Below is a small trained network, with its code and all its weights. Each question gives an input and a class and asks what happens when units are switched off, that is, made to give their printed mean instead of their output.

import numpy as np


def w(rows, s, z=0):
    codes = np.array(rows[::2]) - 128.0
    scale = np.full(codes.shape[1], s)
    scale[-1] = z or s
    return codes * scale


def norm(h):
    return h / np.sqrt((h * h).mean(-1, keepdims=True) + 1e-5)


def f(y):
    return np.maximum(y, 0)


def log_softmax(a):
    a = a - a.max(-1, keepdims=True)
    return a - np.log(np.exp(a).sum(-1, keepdims=True))


def net(x, mask):
    res = np.array(x, float).reshape(1, 8) / 4 @ E
    u = 0
    for l in range(3):
        y = f(norm(res) @ A[l][:, :-1].T + A[l][:, -1])
        res = res + np.where(mask[u : u + 9], y, B[l][:, -1]) @ B[l][:, :-1]
        u += 9
    return log_softmax(norm(res)[-1] @ U[:, :-1].T + U[:, -1])


A, B = {}, {}
E = w([
[129,129,127,131,125,128,125,131],'x0',
[128,129,129,124,133,130,130,130],'x1',
[102,46,63,7,77,108,40,123],'x2',
[125,127,130,132,127,128,125,126],'x3',
[100,33,45,189,135,253,168,117],'x4',
[123,129,127,128,132,129,126,131],'x5',
[155,189,56,137,241,159,38,42],'x6',
[130,129,125,125,127,128,131,129],'x7',
],0.0051)
A[0] = w([
[175,109,101,106,121,198,160,141,2],'0.n1',
[183,215,174,77,119,55,73,143,67],'0.n2',
[133,81,115,62,141,114,104,155,63],'0.n3',
[139,73,65,161,120,255,136,130,86],'0.n4',
[113,129,136,151,122,120,117,116,71],'0.n5',
[148,184,163,218,185,126,183,132,65],'0.n6',
[116,59,87,64,115,106,44,133,51],'0.n7',
[125,204,67,131,205,144,43,37,74],'0.n8',
[80,90,172,113,18,98,211,173,72],'0.n9',
],0.0065,0.0032)
B[0] = w([
[102,127,133,139,125,86,126,104,145],'0.n1',
[42,77,89,193,157,60,185,83,250],'0.n2',
[131,177,130,159,92,138,125,101,174],'0.n3',
[85,124,154,140,153,1,157,85,230],'0.n4',
[133,125,112,138,132,126,138,132,128],'0.n5',
[109,167,86,42,65,175,144,95,224],'0.n6',
[126,216,115,135,87,172,155,91,215],'0.n7',
[191,62,175,103,165,153,93,227,253],'0.n8',
[197,108,141,120,219,151,54,169,254],'0.n9',
],0.0077,0.0056)
A[1] = w([
[54,68,111,193,142,81,154,88,51],'1.n1',
[166,139,109,118,107,146,120,138,93],'1.n2',
[125,254,145,153,106,189,226,90,21],'1.n3',
[96,184,100,118,38,161,158,79,88],'1.n4',
[139,102,97,75,128,107,52,114,117],'1.n5',
[99,149,78,89,10,142,67,69,10],'1.n6',
[113,122,91,82,59,112,84,78,74],'1.n7',
[178,67,191,143,48,126,144,227,35],'1.n8',
[75,79,85,200,128,159,147,113,6],'1.n9',
],0.0061,0.0023)
B[1] = w([
[71,132,114,114,123,50,125,75,255],'1.n1',
[95,99,123,145,116,117,139,119,146],'1.n2',
[115,176,95,86,2,200,83,142,212],'1.n3',
[185,176,151,117,168,163,109,164,190],'1.n4',
[141,152,177,179,121,167,175,135,223],'1.n5',
[141,200,136,103,86,204,191,165,192],'1.n6',
[123,172,144,176,72,185,169,146,191],'1.n7',
[193,64,62,105,208,173,51,135,204],'1.n8',
[89,125,130,94,129,75,125,75,165],'1.n9',
],0.0059,0.0039)
A[2] = w([
[116,142,139,68,154,134,154,126,3],'2.n1',
[172,110,110,175,170,153,92,148,95],'2.n2',
[146,160,158,177,145,144,113,114,149],'2.n3',
[71,83,101,170,126,111,147,60,79],'2.n4',
[138,114,94,159,125,108,157,107,75],'2.n5',
[56,114,132,151,128,7,159,75,53],'2.n6',
[74,169,84,119,71,63,202,79,91],'2.n7',
[124,191,113,113,17,199,141,118,2],'2.n8',
[91,157,153,129,123,2,146,108,69],'2.n9',
],0.007,0.0021)
B[2] = w([
[127,127,134,122,102,92,171,138,132],'2.n1',
[167,100,178,143,122,90,88,177,189],'2.n2',
[100,68,127,159,71,107,102,164,154],'2.n3',
[65,153,127,92,103,71,147,97,192],'2.n4',
[132,125,108,113,119,88,143,135,146],'2.n5',
[19,78,25,118,142,28,191,3,254],'2.n6',
[201,63,155,129,220,124,61,180,231],'2.n7',
[103,200,182,175,38,152,162,138,210],'2.n8',
[73,51,14,124,101,129,167,50,234],'2.n9',
],0.0062,0.0065)
U = w([
[64,86,66,120,129,20,167,39,159],'0',
[254,72,157,113,217,145,53,201,232],'1',
[135,245,154,133,6,199,152,125,9],'2',
],0.0094,0.0014)

Each question gives the input, the list of numbers given to net, and the class t.
The units are the neurons (one row each of A and B). Each row of codes is followed by its name. A weight is (code - 128) times the scale printed after its matrix; where a second scale follows, it is the last column's (A, B and U).
mask holds one flag per neuron, layer by layer. A switched-off neuron (its flag False) gives its mean, the last column of its row in B, instead of its output. The means were averaged over made-up inputs and are rounded, as every weight is.
A unit's drop is (log p(t) with every unit on - log p(t) with that unit switched off) / (log p(t) with every unit on - log p(t) with every unit switched off).
The circuit of an input: a set's keep is (log p(t) with only the set's units on - log p(t) with every unit switched off) / (log p(t) with every unit on - log p(t) with every unit switched off). Starting from the 12 units with the biggest drops (on a tie, the unit counted first), units are removed one at a time, each time the one whose removal leaves the highest keep (on an exact tie, the one counted first), for as long as the keep stays at least 0.8.
units of the circuit, in order: the units of the circuit, biggest drop first
unit that matters most: the unit with the biggest drop
k most important neurons: the k neurons with the biggest drops, biggest first
top k neurons in layer l: the k neurons of layer l with the biggest drops, biggest first
drop when u is switched off: that unit's drop, to one decimal
input [-7,0,-6,-1,0,-6,-5,8], class 2: units of the circuit, in order -> (0.n6 1.n3)
input [-1,-8,-3,1,-1,6,4,5], class 1: units of the circuit, in order -> (0.n8)
input [-3,7,2,-3,1,-8,-1,8], class 2: 3 most important neurons -> (0.n2 0.n7 0.n8)
input [-5,5,2,-7,6,-2,-7,-1], class 1: 2 most important neurons -> (0.n9 0.n2)
input [-4,7,3,-4,3,-7,4,-2], class 1: 3 most important neurons -> (0.n2 0.n8 2.n6)
input [-6,7,1,-1,6,-1,8,4], class 1: 2 most important neurons -> (0.n8 0.n2)
input [-1,6,6,8,-4,2,1,3], class 2: 2 most important neurons -> (0.n7 0.n4)
input [2,-7,-7,6,6,-4,7,7], class 1: 2 most important neurons -> (0.n2 0.n8)
input [1,-8,8,-6,1,7,6,0], class 2: 2 most important neurons -> (0.n7 0.n9)
input [-5,-4,4,-5,0,4,-4,6], class 1: 2 most important neurons -> (0.n9 0.n6)
input [-6,-2,5,6,-2,-6,-6,-1], class 1: top 2 neurons in layer 0 -> (0.n9 0.n6)
input [-7,2,1,5,3,-2,6,5], class 1: drop when 0.n8 is switched off -> 1.8
input [6,-6,0,5,0,-1,-6,5], class 1: drop when 2.n3 is switched off -> 0.0
input [-7,-2,4,6,2,7,-2,-8], class 2: unit that matters most -> 0.n2
input [4,6,-5,-8,-4,-7,-3,7], class 2: drop when 0.n8 is switched off -> 1.2
input [7,1,-8,0,-5,2,1,6], class 2: drop when 0.n6 is switched off -> 2.0
